Each row, then roughly how far along a hidden order it lies, from 0 to 9:
(in the rows, 128 means zero)
[123 134 148 121  66 130 131 115 123 162 119 113 133 124  98 130 128] => 3
[123 132 156 117  83 118 132 109 126 155 112 115 124 124 101 119 143] => 3
[124 118 155 127  91 127 129 114 134 126 141 112 124 132 108 116 124] => 5
[122 136 129 129  57 146 128 130 119 170 134 112 150 122 100 147 107] => 5
[130 114 116 133 153 144 129 139 136 124 163 106 152 133 114 136 110] => 9
[123 132 164 114  90 101 132 101 132 139 102 121 115 128 109 102 156] => 1
[131 144 108 123  53 160 130 134  98 180 120 125 166 110 110 161  91] => 5
[137 113 126 131 164 147 132 138 128 117 152 108 134 133 113 128 117] => 8
[134 142 112 126 112 136 130 131 113 152 104 134 135 120 128 141 133] => 3
[125 131 156 115 102 112 132 108 128 147 107 119 119 126 108 111 149] => 2
[ 91 128 169 120   5  86 122  92 157 169 139 103 146 132  79 110 132] => 2
[116 126 120 136  71 153 126 142 133 151 173 102 161 128 101 158  86] => 9
[123 123 160 118 129 100 130 106 140 126 109 122 111 133 115  99 164] => 2
[113 151 168 118   1 120 131 105 121 176 108 113 116 122 102 126 129] => 0

New part:
[ 95 130 184  93 113  98  75 151 196 110 150 141 115 123 121  77] => 0
[108 156 190 112 102  95 179 139 143 103 111 175 127 157 117  88] => 8
[114 180 203 139 119  90 114 148 169  91 156 156 122 139 114 134] => 1
[128  63  51 189 136 186 188 118  87 175 139 119 133 120 150 194] => 1
[131 191 139 139 129  87 142 135 200  82 147 170 123 154 114 129] => 3
[107 167 216 135 124  66 108 118 125 134 138 144 126 145 120 134] => 8
[138 128 127 117 126  96 121 134 125 131 116 146  96 141 159 119] => 7
[123 177 177  52 100  39 142 159 161 131 124 183 125 147 132 148] => 5
[113 145 171 137 144 116  96 113 105 120 138 125 144 148 136 113] => 7
[132 115 118  74 132 105 148 123 176 137 150 137 130 138 107  96] => 4
[124 132 140  93 118  89 186 144 113 143 153 150 143 132 128 143] => 2
[126 154 147 108 138 105 135 132 195 102 108 154 132 148 138  78] => 5
[129 168 130  91 113  52 107 126 107  80 153 139 140 151 106  80] => 9
[141 155 170  99 132  95 111 166 151 124 133 140 118 112 102 141] => 2
[126 187 136 111 125  86  96 137 205  97 148 179 121 172 145 109] => 5
